Here is a tiny trained network, its code and every weight. The questions are about switching its units off for an input and a class, where a switched-off unit gives its printed mean instead of its output.

import numpy as np


def w(rows, s, z=0):
    codes = np.array(rows[::2]) - 128.0
    scale = np.full(codes.shape[1], s)
    scale[-1] = z or s
    return codes * scale


def norm(h):
    return h / np.sqrt((h * h).mean(-1, keepdims=True) + 1e-5)


def f(y):
    return y / 2 * (1 + np.tanh(0.7978845608 * (y + 0.044715 * y**3)))


def log_softmax(a):
    a = a - a.max(-1, keepdims=True)
    return a - np.log(np.exp(a).sum(-1, keepdims=True))


def net(x, mask):
    res = np.array(x, float).reshape(1, 6) / 4 @ E
    u = 0
    for l in range(4):
        y = f(norm(res) @ A[l][:, :-1].T + A[l][:, -1])
        res = res + np.where(mask[u : u + 10], y, B[l][:, -1]) @ B[l][:, :-1]
        u += 10
    return log_softmax(norm(res)[-1] @ U[:, :-1].T + U[:, -1])


A, B = {}, {}
E = w([
[6,119,78,253,77,169,60,92,130,163],'x0',
[86,15,252,79,207,93,96,161,171,174],'x1',
[85,148,101,112,82,106,114,95,59,183],'x2',
[169,87,116,30,147,253,91,110,159,106],'x3',
[140,212,145,128,195,84,72,111,167,211],'x4',
[173,170,129,119,196,199,240,107,181,190],'x5',
],0.0061)
A[0] = w([
[169,106,169,72,195,93,181,138,125,172,72],'L0N1',
[136,109,172,199,88,34,197,148,157,104,2],'L0N2',
[153,148,131,145,71,1,54,83,73,136,35],'L0N3',
[134,112,160,185,130,56,193,150,118,92,18],'L0N4',
[102,159,109,107,128,195,126,208,127,164,40],'L0N5',
[105,103,120,112,126,142,131,196,176,85,148],'L0N6',
[60,110,107,160,177,144,79,110,138,153,42],'L0N7',
[148,197,130,122,169,139,151,92,151,169,108],'L0N8',
[115,91,162,126,146,168,109,182,156,155,138],'L0N9',
[92,127,128,147,96,109,94,186,159,104,60],'L0N10',
],0.0063,0.0044)
B[0] = w([
[95,176,205,98,180,75,171,118,153,121,254],'L0N1',
[141,23,1,156,181,121,108,233,136,48,157],'L0N2',
[108,189,89,94,78,56,60,173,37,203,242],'L0N3',
[82,120,62,117,185,98,128,192,208,95,140],'L0N4',
[139,129,78,136,102,57,116,96,136,163,90],'L0N5',
[141,104,155,113,91,31,141,44,135,94,202],'L0N6',
[110,38,201,208,97,95,206,60,142,221,174],'L0N7',
[174,96,139,74,79,116,112,118,176,92,202],'L0N8',
[93,117,161,126,144,70,111,104,147,96,217],'L0N9',
[173,144,160,128,159,102,116,84,125,132,142],'L0N10',
],0.0059,0.0024)
A[1] = w([
[86,177,85,225,37,194,156,67,98,78,72],'L1N1',
[167,8,37,144,112,129,204,181,60,116,157],'L1N2',
[69,65,172,190,141,180,97,107,129,191,3],'L1N3',
[137,111,159,186,227,89,178,227,90,98,98],'L1N4',
[83,91,2,173,95,98,131,232,151,48,54],'L1N5',
[55,163,111,148,151,128,91,129,143,120,96],'L1N6',
[27,56,142,182,157,191,72,108,184,203,61],'L1N7',
[101,179,152,204,159,124,150,110,100,184,26],'L1N8',
[148,169,44,79,108,195,151,188,87,86,124],'L1N9',
[184,132,52,102,155,172,172,136,193,162,104],'L1N10',
],0.0057,0.0055)
B[1] = w([
[67,137,150,157,115,196,250,159,43,177,254],'L1N1',
[80,116,102,85,137,82,166,90,155,92,215],'L1N2',
[154,138,146,190,152,151,88,47,254,176,152],'L1N3',
[112,130,108,104,97,37,224,123,179,139,186],'L1N4',
[74,88,114,149,144,97,187,133,171,148,191],'L1N5',
[126,99,96,89,92,132,144,108,107,168,138],'L1N6',
[81,97,159,108,108,81,137,25,195,176,221],'L1N7',
[88,138,117,112,150,140,88,128,139,108,123],'L1N8',
[120,112,117,87,100,182,98,23,131,118,210],'L1N9',
[186,166,121,116,111,60,107,120,90,153,168],'L1N10',
],0.0078,0.0033)
A[2] = w([
[147,162,180,145,139,116,152,145,109,183,93],'L2N1',
[98,169,65,166,86,214,125,188,129,101,1],'L2N2',
[150,146,207,87,193,82,155,134,119,163,112],'L2N3',
[254,123,105,136,183,202,197,128,166,135,74],'L2N4',
[207,222,144,95,197,200,123,98,122,181,67],'L2N5',
[242,205,107,124,145,163,131,110,182,145,44],'L2N6',
[54,72,110,161,122,175,60,102,200,215,26],'L2N7',
[147,114,181,128,239,115,155,163,91,146,47],'L2N8',
[115,162,94,149,114,79,39,188,43,152,38],'L2N9',
[127,70,156,144,145,134,46,192,150,52,85],'L2N10',
],0.0079,0.0043)
B[2] = w([
[137,108,117,85,143,181,117,142,116,67,148],'L2N1',
[82,145,162,155,136,191,201,84,87,168,163],'L2N2',
[135,131,99,124,94,203,144,134,165,158,254],'L2N3',
[110,209,101,165,95,53,36,147,160,150,195],'L2N4',
[171,172,91,150,146,65,143,174,192,85,212],'L2N5',
[243,226,48,170,140,57,99,120,189,97,189],'L2N6',
[117,68,154,195,176,45,90,37,204,118,248],'L2N7',
[132,153,195,106,148,180,164,180,107,148,170],'L2N8',
[95,114,94,63,67,121,32,214,49,169,200],'L2N9',
[173,59,121,254,104,180,141,144,78,103,161],'L2N10',
],0.0087,0.0041)
A[3] = w([
[72,127,123,116,147,219,172,144,94,130,69],'L3N1',
[107,161,186,87,218,190,103,204,188,148,3],'L3N2',
[150,154,222,62,168,166,167,154,156,198,38],'L3N3',
[174,63,148,102,103,195,104,106,84,49,72],'L3N4',
[68,103,97,170,163,50,99,216,86,91,115],'L3N5',
[102,103,149,150,169,127,83,53,172,135,39],'L3N6',
[50,101,145,112,126,79,13,107,102,183,106],'L3N7',
[158,36,216,168,89,143,122,103,102,143,162],'L3N8',
[174,161,254,66,155,180,165,154,160,162,81],'L3N9',
[149,60,101,154,129,65,152,198,172,38,66],'L3N10',
],0.0082,0.0051)
B[3] = w([
[194,194,74,179,110,153,177,56,158,152,163],'L3N1',
[85,157,188,58,149,190,174,126,141,212,172],'L3N2',
[83,170,141,97,178,246,130,156,175,214,189],'L3N3',
[137,102,150,91,181,177,2,127,59,65,160],'L3N4',
[179,103,135,29,107,88,198,214,76,152,196],'L3N5',
[90,116,186,156,148,93,120,60,147,87,187],'L3N6',
[117,141,100,110,83,47,14,139,111,196,254],'L3N7',
[197,170,152,190,164,163,63,136,179,113,231],'L3N8',
[65,207,175,122,102,190,75,173,154,181,214],'L3N9',
[139,94,189,161,194,113,217,196,102,129,190],'L3N10',
],0.0087,0.0053)
U = w([
[192,51,215,175,194,197,57,181,91,54,38],'0',
[66,67,189,209,165,67,58,29,203,176,199],'1',
[84,115,85,73,51,63,48,177,33,213,157],'2',
[138,107,88,28,130,195,108,43,66,32,4],'3',
[100,41,146,116,173,44,250,193,121,85,169],'4',
[98,184,207,62,194,196,142,187,207,203,105],'5',
[71,156,55,214,70,215,229,52,54,171,80],'6',
[235,229,44,129,153,64,115,131,211,83,115],'7',
],0.014,0.0047)

Each question gives the input, the list of numbers given to net, and the class t.
The units are the neurons (one row each of A and B). Each row of codes is followed by its name. A weight is (code - 128) times the scale printed after its matrix; where a second scale follows, it is the last column's (A, B and U).
mask holds one flag per neuron, layer by layer. A switched-off neuron (its flag False) gives its mean, the last column of its row in B, instead of its output. The means were averaged over made-up inputs and are rounded, as every weight is.
A unit's drop is (log p(t) with every unit on - log p(t) with that unit switched off) / (log p(t) with every unit on - log p(t) with every unit switched off).
The circuit of an input: a set's keep is (log p(t) with only the set's units on - log p(t) with every unit switched off) / (log p(t) with every unit on - log p(t) with every unit switched off). Starting from the 12 units with the biggest drops (on a tie, the unit counted first), units are removed one at a time, each time the one whose removal leaves the highest keep (on an exact tie, the one counted first), for as long as the keep stays at least 0.8.
circuit, biggest first: the units of the circuit, biggest drop first
top k neurons: the k neurons with the biggest drops, biggest first
top k neurons in layer l: the k neurons of layer l with the biggest drops, biggest first
drop when u is switched off: that unit's drop, to one decimal
input [-4,-7,5,-2,1,-1], class 6: top 2 neurons : [L1N9; L3N7]
input [-3,2,-2,-1,3,-6], class 2: top neuron : [L0N3]
input [0,-2,3,5,4,-2], class 7: top 2 neurons in layer 2 : [L2N5; L2N6]
input [8,-3,-6,-7,-8,0], class 4: circuit, biggest first : [L0N2; L3N5]
input [6,-5,5,-3,-7,-6], class 6: top 3 neurons : [L1N1; L2N2; L3N1]
input [-3,-2,6,5,-8,8], class 7: top 2 neurons in layer 2 : [L2N4; L2N5]
input [-4,-1,-3,2,-8,-3], class 0: top 2 neurons : [L3N4; L3N10]
input [2,8,-6,7,0,1], class 1: top 3 neurons : [L2N7; L1N7; L1N1]
input [4,-4,-3,-4,2,-1], class 6: top 2 neurons : [L1N1; L2N2]
input [0,-3,-4,7,-2,-3], class 3: top 2 neurons : [L1N9; L2N7]
input [5,-7,-1,1,8,2], class 6: top 2 neurons in layer 1 : [L1N1; L1N3]
input [8,-7,-2,4,7,8], class 7: top 2 neurons in layer 2 : [L2N5; L2N6]
input [-6,-3,-8,1,-7,-1], class 4: top 2 neurons in layer 3 : [L3N10; L3N8]
input [2,-6,7,8,-2,8], class 7: circuit, biggest first : [L2N5]
input [-1,-2,-7,-6,1,5], class 4: top 2 neurons : [L0N2; L3N10]
input [-4,-3,2,-3,7,-2], class 2: top 2 neurons : [L0N3; L2N9]
input [-5,-2,8,8,-6,5], class 7: top 2 neurons in layer 2 : [L2N4; L2N5]
input [-6,0,0,5,-7,-4], class 0: top 2 neurons : [L2N10; L1N1]
input [-3,-7,4,5,-1,-5], class 3: top 2 neurons : [L1N9; L3N4]
input [6,-3,-4,-2,-7,-7], class 6: circuit, biggest first : [L1N1]
input [4,3,-7,-7,8,7], class 5: top 3 neurons in layer 2 : [L2N8; L2N3; L2N1]
input [-1,-1,-5,-8,5,8], class 7: drop when L2N6 is switched off : 0.3
